In the rows, 128 means zero.
Each row is followed by its group and then its class within the group.
[176 142 131 140 100 160 133 140 140 117 130 111 118 125 128 101 143 133] : q395 Q73
[174 129 120 128 108 169 126 140 128  97 138 121 131 117 123 103 134 124] : q395 Q73
[164 142 122 137  88 146 131 136 142 167 122 129  82 114 126  96 135 138] : Q535 Q882
[152 139  99 153 104 150 117 116 133 156 114 108 116 123 123 103 125 140] : q904 q608
[121 134 137 149 112 153 128 120 145 156 119 134 117 116 128 113 137 123] : q904 q608
[151 133 109 126 108 176 127 122 134 134 110 119 119 124 119  98 122 165] : q904 Q195
[144 143 122 138 107 153 149 129 141 152 128 121 107 124 128 117 132 147] : q904 q608
[143 134 120 148 124 169 145 125 154 169 133 119 115 124 135  98 134 148] : q904 Q195
[143 128 131 145 119 124 127 135 129 108 136 122 138 127 121 116 127 107] : q395 Q73
[172 127 105 139  95 160 133 143 122 119 142 123 127 127 135 104 146 146] : q395 Q73
[162 139 136 114 121 160 126 115 143 108 136 120 121 143 101 100 143 166] : q966 q433
[156 134 136 101 111 135 131 132 132  98 117 112 101 138 114 108 150 170] : q966 Q567
[139 130 134 141 121 163 123 143 116 134 140 120 130 117 107 121 140 111] : q395 q656
[119 134 123 159 120 121 124 132 143 163 130 131 116 115 118 129 143 126] : q904 q608
[132 136 152 134  81 163 138 125 140 140 126 131  98 120 115 109 134 159] : q904 q608
[190 143 123 152  91 217 127 145 151 107 131 110 115 126 116 101 145 137] : q395 q656
[146 142 118 134 108 161 128 140 135 154 117 135 112 124 125 126 130 137] : q904 Q195
[175 140 109 120 101 144 128 139 157 119 128 132  92 121 126  97 121 147] : Q535 Q882
[148 139 130 120 128 152 125 109 141 126 111 125 147 138 112 102 140 157] : q966 q433
[151 139 114 128 117 137 109 137 151 141 116 120 108 117 121 109 119 129] : Q535 q183
[153 140 109 143 109 184 128 129 152 158 115 120 112 115 131 107 128 137] : q904 Q195
[137 143 133 119 131 145 120 123 136 128 109 123 120 181 122  91 151 168] : q966 q433
[165 139 129 147  98 164 123 138 147 134 120 130  94 127 126  88 133 151] : Q535 q183
[147 134 120 131 109 117 158 126 156 157 139 132  88 118 145 127 118 120] : Q535 Q882
[252 140  96 114  70 204 133 150 154  83 119  89  91 128 110  68 123 169] : Q535 Q882
[174 126 116 132  94 170 125 137 140 102 133 125 120 125 136 106 140 121] : q395 q656
[119 132 115 147 120 125 127 119 122 169 131 130 121 114 143 120 121 119] : q904 Q195
[150 136 117 145 101 157 124 139 154 151 135 133  98 111 135 113 117 149] : Q535 Q882
[140 134 123 135 106 137 144 128 137 155 117 137  96 111 150 112 126 138] : q904 Q195
[126 137 120 138 114 126 138 135 143 150 107 122 104 124 122 114 124 105] : q904 q608
[172 134 121 132  97 157 127 139 130 107 130 120 115 123 136 105 157 131] : q395 Q73
[176 142 124 133 103 156 142 131 147 153 130 145  78 112 150 105 143 161] : Q535 Q882
[152 143 139 131 137 183 155 124 172 112 113 125 116 128 121  96 161 193] : q966 q433
[172 126 109 130  98 164 112 138 121  92 143 104 139 134 106 108 126 130] : q395 Q73
[167 147 118 144 111 191 148 131 162 157 124 129  97 117 136  92 139 149] : q904 Q195
[171 118 117 124 101 160 123 149 134 103 124 130 121 133 111  86 134 138] : q395 Q73
[140 142 113 142  99 152 123 123 136 117 134 121 141 117 121 126 144 113] : q395 q656
[128 134 136 108 135 145 120 118 146 116 111 121 126 134 113 103 143 168] : q966 q433
[142 132 131 135 124 184 157 135 155 158 142 133 101 120 129  98 121 154] : q904 Q195
[133 122 129 146 114 126 113 126 129 126 135 116 131 119 128 127 134 107] : q395 q656
[141 138 147 109 106 137 136 105 134 106 117 119 125 139 100 109 145 175] : q966 Q567
[178 132 123 127 101 144 130 134 138 134 129 129  87 116 128 111 130 137] : Q535 Q882
[146 135 128 114 124 148 134 117 148 113 110 110 112 132 104 104 133 176] : q966 Q567
[150 122 100 130 115 135 136 124 162 164 131 123  91 113 139 125 118 127] : Q535 q183
[127 137 143 109 150 119 113 113 133 127 110 122 128 133 126 119 136 180] : q966 q433
[110 131 126 110 147  96 111 119  98 123 120 127 154 149 110 127 127 121] : q966 q433
[140 134 102 131 123 140 136 127 133 162 120 131 112 116 125 119 112 131] : q904 Q195
[140 136 138  88 129 138 116 122 146 113 108 124  92 135 115 108 146 162] : q966 q433
[129 143 131 149 105 155 123 133 136 125 164 113 125 128 129 134 142 118] : q395 q656
[160 131  78 117 125 155 100 129 126 120 111 121 139 131 104  98 128 146] : q966 q433
[148 138 108 137  89 179 138 123 141 151 127 118 117 122 127 104 147 143] : q904 Q195
[148 127 116 124  96 163 121 133 138 124 124 117  96 110 130 118 122 141] : Q535 Q882
[148 136 125 137 115 148 126 128 146 181 135 129 106 111 122 100 140 149] : q904 Q195
[146 124 118 127 110 154 137 140 154 145 133 114  97 129 131 118 108 153] : q904 Q195
[157 130 116 137  49 168 116 121 135 126 136 102 131 116 140 112 147 140] : q395 q656
[156 134 118 135 103 161 117 128 122 117 134 113 137 136 115 122 125 111] : q395 q656
[162 135 116 124  87 127 134 140 134 120 134 119 107 121 122 108 112 144] : Q535 Q882
[170 138 160 119 124 143 137 124 153 122 111 119 100 127 119  79 150 181] : q966 Q567
[108 118 121 151 133 114 116 120 123 132 141 124 138 124 119 149 148  94] : q395 q656

Each row is followed by its group and then its class within the group.
[152 109 130 140 117 104 151 134 133 121 129 112 136 108 124 136 138 141] : <40> T
[151 115 131 146 116 143 136 135 115 115 111 101 123 141 120 122 141 114] : <31> A
[191 103 137 162 100 109 158 136 131 127 133  83 124  92 114 144 147 150] : <40> K
[146 114 123 145 118 119 150 131 132 121 136 105 134  99 123 132 133 144] : <40> T
[157 107 124 145 123 116 144 135 129 131 128  96 136  88 117 130 135 138] : <40> L
[145 114 135 143 111 163 133 134 137 127 128 128 113 139 131 113 128 141] : <32> S
[164 113 127 144 115 122 143 131 138 140 131 118 118  99 125 134 131 146] : <40> L
[130 109 129 139 117 153 125 132 142 128 131 133 112 133 131 108 125 139] : <32> X
[155 121 132 141 126 118 144 128 129 134 141 104 140  86 116 138 132 151] : <40> K
[154 108 126 145 117 121 150 132 132 126 130  96 138  91 119 140 137 139] : <40> T
[176 108 137 151 112 152 128 143 131 126 102  94 113 127 117 127 148 120] : <31> B
[171 113 126 149 121 109 137 136 138 134 122 100 128  87 117 140 145 136] : <40> L
[164 123 133 144 116 152 127 140 130 126 109 109 117 135 126 130 144 117] : <31> B
[166 114 127 147 115 141 137 131 114 122 105  99 120 135 118 136 149 117] : <31> J
[134 126 123 127 135 126 133 125 123 127 113 124 137 132 124 135 144 119] : <31> A
[117 119 119 140 117 152 128 131 147 128 140 141 105 129 139 113 123 137] : <32> X
[156 114 131 151 117 130 138 138 134 123 134  96 126 103 122 126 139 138] : <40> L
[155 111 124 151 121 114 137 135 142 127 127 105 127  92 124 129 142 139] : <40> L
[177 111 136 148 113 122 155 133 116 132 134  84 138  92 112 130 131 145] : <40> T
[143 107 133 144 109 141 124 132 129 126 123 129 106 148 127 106 129 133] : <32> E
[156 111 127 148 119 114 133 136 126 117 109 104 126 127 119 130 148 117] : <31> J
[150 121 128 137 125 111 153 131 131 126 139 119 146 101 128 132 137 142] : <40> T
[155 120 126 148 118 133 126 127 114 129 110 110 110 143 121 117 147 119] : <31> B
[101 150 120 116 143 149 120 117 105 123 124 121 135 144 125 130 125 107] : <31> A
[140 131 127 129 122 107 145 126 124 127 140 123 142 103 127 141 129 140] : <40> T
[159 104 128 147 108 134 132 137 132 122 104 101 112 134 116 134 143 119] : <31> J
[130 117 130 144 116 144 122 137 142 121 138 125 111 130 135 108 127 136] : <32> E
[141 122 138 129 117 160 129 125 132 138 131 128 115 135 125 128 120 143] : <32> E

Each row is followed by its group and then its class within the group.
[132  93 135 124 129 121 144 154 117 196 136 118 119 135 116 122 122 118] : Q165 H
[134  97 134 129 127 127 138 135 115 189 144 119 124 138 120 125 122 125] : Q165 Z
[160  94 141 141 135 137 136 132 108 186 107 127 116 157 130 114 135 120] : q978 Q
[150  97 136 140 123 146 135 115 112 164 105 121 130 152 140 128 140 126] : q978 Q
[159 107 138 146 132 133 130 121 116 178 117 130 107 156 124 118 134 129] : q978 Q
[157 109 125 136 159 126 146 124 108 189 165 143 140 152 135 122 120 126] : q315 F
[130 103 136 124 127 129 115 135 100 189 136 130 136 137 150 118 123 121] : Q165 Z
[143 120 131 133 115 144 124 114 123 145 123 124 126 138 136 125 138 131] : q978 Q
[142  75 144 138 145 119 151 152 121 226 148 132 123 147 128 112 123 117] : Q165 Z
[132  87 144 122 119 121 133 174 118 204 145 113 121 132 125 118 125 122] : Q165 Z
[113 110 137 124 119 121 134 132 128 162 152 129 133 123 135 124 123 124] : Q165 Z
[136 101 124 127 124 125 141 137 126 192 126 122 116 135 116 125 128 131] : Q165 H
[156  99 128 128 147 140 140 143 107 188 155 128 146 144 137 123 123 128] : q315 Y
[142  97 140 135 140 115 138 147 121 201 132 124 111 137 115 123 125 123] : Q165 H
[156 102 135 139 126 136 134 118 101 176 108 128 115 152 127 124 119 128] : q978 Q
[171 103 134 145 134 138 126 124 101 188 117 121 115 153 128 118 136 133] : q978 D
[148 113 114 129 152 132 150 133 128 169 158 138 155 146 135 130 119 127] : q315 F
[135 125 118 113 131 127 133 141 106 151 146 131 147 129 139 134 119 125] : q315 Y
[175  52 147 147 164 132 139 154 114 238 156 110  96 159  95 117 126 126] : Q165 H
